X =
[[126 128 130 127 128 126 128 125 129 129 127]
 [138 112 133 120 113 122 149 152 127 125 146]
 [128 128 128 128 128 128 127 128 128 128 128]
 [137 142 135 115 109 132 140 114 130 118 114]
 [130 134 134 124 118 125 135 119 130 122 120]
 [123 126 143 125 115 114 153 131 137 116 122]
 [128 128 128 128 128 128 128 128 129 128 128]
 [128 128 127 129 128 127 127 128 128 128 127]
 [127 128 128 128 128 128 128 128 129 129 128]
 [127 128 126 128 128 128 128 128 129 127 128]
 [129 127 128 127 127 125 128 127 127 130 127]
 [127 127 128 128 129 126 128 128 127 130 128]]
The top entry of the column that holds the largest entry is 128
The bottom-right entry: 128
Find the third entry on the diagonal from the top-right corner.
A: 128
Find the top-right entry.
A: 127
The bottom-left entry -> 127
Find the second entry on the diagonal from the top-right corner.
A: 125
Find the entry in the top-left corner.
A: 126
The largest entry in the last row -> 130
Find the second entry on the main diagonal.
A: 112
Find the last entry of the largest entry's row.
A: 122
Find the fifth entry, reading row by row.
A: 128
Find the smallest entry in the last column.
A: 114
The largest entry in the first row is 130
The entry just left of the smallest entry -> 115
Find the maximum.
A: 153
Find the entry directly below the smallest entry.
A: 118
The fifth-last entry, reading row by row is 128
The entry directly above the largest entry -> 135
The 2nd entry, reading row by row: 128
Find the smallest entry in the first column.
A: 123
The smallest entry in the last row: 126
Find the third smallest entry.
A: 113
The 4th entry, reading row by row -> 127
The 3rd entry on the main diagonal -> 128
Find the third largest entry.
A: 149
The entry just right of the smallest entry -> 132
Find the largest entry in the first column.
A: 138
The entry just right of the largest entry: 131
Find the entry directly below the largest entry.
A: 128

[138, 130, 145, 120, 139, 152, 104, 138, 119]
Give the first entry from the left.
Answer: 138
The second-last entry is 138
The minimum is 104
Give the third entry.
Answer: 145

array([[131, 134, 154, 124],
       [127, 138, 128, 117],
       [133, 115, 137, 141],
       [127, 138, 128, 117],
       [133, 118, 136, 141],
       [127, 136, 128, 117],
       [133, 117, 137, 140],
       [121, 131, 111, 130],
       [128, 131, 126, 120],
       [128, 133, 128, 122],
       [128, 133, 128, 122],
       [128, 132, 128, 122],
       [128, 132, 129, 122]])
Indices start at 0.
Which number is the entry in row 1 and column 1?
Answer: 138
The entry in row 1 and column 0 is 127
Which number is the entry in the bottom-left corner?
Answer: 128
The entry at row 0, column 2: 154
The entry just right of the smallest entry is 130
Which number is the entry just left of 134?
Answer: 131
Which number is the entry in the top-right corner?
Answer: 124
Which number is the entry directly below 118?
Answer: 136
Which number is the entry in row 0 and column 1?
Answer: 134
Which number is the bottom-right entry?
Answer: 122
The entry at row 2, column 1: 115
Which number is the entry at row 2, column 2?
Answer: 137
The entry in row 2 and column 0 is 133
Which number is the entry directly above the smallest entry?
Answer: 137
Which number is the entry just left of the smallest entry?
Answer: 131

Read these off the table that follows.
1) The third largest entry?
2) The last entry, reading row by row?
3) The top-left entry?
4) The smallest entry in the first row?
5) The 2nd entry on the diagonal from the top-right corner?
6) The bottom-left entry?
7) The largest entry?
8) The entry directly above the largest entry?
120,141,140,127,127,131,109,135,138,142,126,135,144,129,129
129,100,131,133,143,130,141,124,140,128,136,111,124,117,132
121,114,140,145,127,114,132,133,131,133,137,125,130,103,127
128,100,132,132,140,131,141,125,139,126,136,112,122,116,132
120,135,138,116,102,131,119,137,121,113,129,140,119,120,126
122,116,140,112,131,148,121,131,146,126,131,121,128,127,134
136,140,114,113,129,140,127,122,123,121,120,130,124,151,129
136,108,116,128,129,127,150,121,119,110,132,118,108,124,128
139,138,110,111,131,142,131,119,122,120,119,128,121,154,129
1) 150
2) 129
3) 120
4) 109
5) 117
6) 139
7) 154
8) 124

[[127 128 126 125]
 [130 128 128 131]
 [139 133 119 118]
 [143 119 142 130]
 [130 122 132 132]
 [135 134 135 142]
 [130 130 131 130]
 [114 152 132 129]
 [117 105 125 110]
 [130 130 131 130]
 [123 122 126 143]
 [121 123 137 138]
 [137 136 122 126]
 [132 140 120 105]
 [127 113 129 139]]
Indices start at 0.
What is the entry directly below the largest entry? 105
What is the entry in the top-right corner? 125
The entry at row 1, column 0: 130
What is the entry in row 0 and column 0? 127
The entry just left of the largest entry: 114
The entry in row 0 and column 2 -> 126
What is the top entry of the column that holds the largest entry? 128
What is the bottom entry of the column that holds the largest entry? 113
What is the entry in row 2 and column 1? 133
What is the entry in the bottom-right corner? 139
The entry in row 2 and column 0 -> 139
What is the entry at row 1, column 2? 128
What is the entry directly below 117? 130

[[126 127 124 149 130 127 142]
 [126 142 143 150 130 126  99]
 [127 127 133 130 142 128 125]
 [129 122 128 119 123 129 147]
 [127 132 116 108 118 127 134]
 [128 128 126 124 128 128 126]
 [128 127 124 135 132 128 138]]
Rows and columns are numbered from 0.
Which number is the entry at row 0, column 0?
A: 126
The top entry of the column that holds the largest entry is 149
The entry just left of 99: 126
Which number is the entry in row 1 and column 2?
A: 143
The entry directly below the smallest entry is 125
The entry in the bottom-right corner -> 138
Which number is the entry at row 0, column 1?
A: 127
Which number is the entry at the centre?
A: 119
Which number is the entry in row 2 and column 0?
A: 127
The entry in row 0 and column 2 -> 124
Which number is the entry in row 1 and column 0?
A: 126
Which number is the entry directly above the centre entry?
A: 130
The top entry of the column that holds the smallest entry -> 142
The entry in the bottom-left corner is 128
The entry just left of 135: 124
The entry at row 2, column 2: 133

data =
[[134 112 133 154 128 147]
 [132 105 148 138 145 125]
 [129 112 148 122 147 111]
 [122 151 114 107 119 118]
 [126 147 107 130 109 142]
 [133 123 122 152 118 152]
 [133 121 124 153 119 152]
 [122 152 111 111 116 123]
 [134 106 140 151 135 141]]
Give the entry in the bottom-left corner.
134
Give the second-last entry, reading row by row.
135
Give the largest entry.
154
Give the 2nd smallest entry.
106
Give the entry in the top-left corner.
134
The fourth-last entry, reading row by row is 140
The last entry, reading row by row -> 141
The entry directly below 154 -> 138
Give the top-right entry.
147
Give the entry just right of 114.
107
The smallest entry in the last column -> 111
Give the entry directly above 124.
122
The second entry on the main diagonal -> 105
Give the entry just left of the smallest entry.
132
Give the bottom entry of the column that holds the largest entry.
151
Give the entry just right of 121.
124
The top entry of the column that holds the smallest entry -> 112
The entry directly above 106 -> 152
Give the second largest entry.
153
Give the entry directly above 116.
119
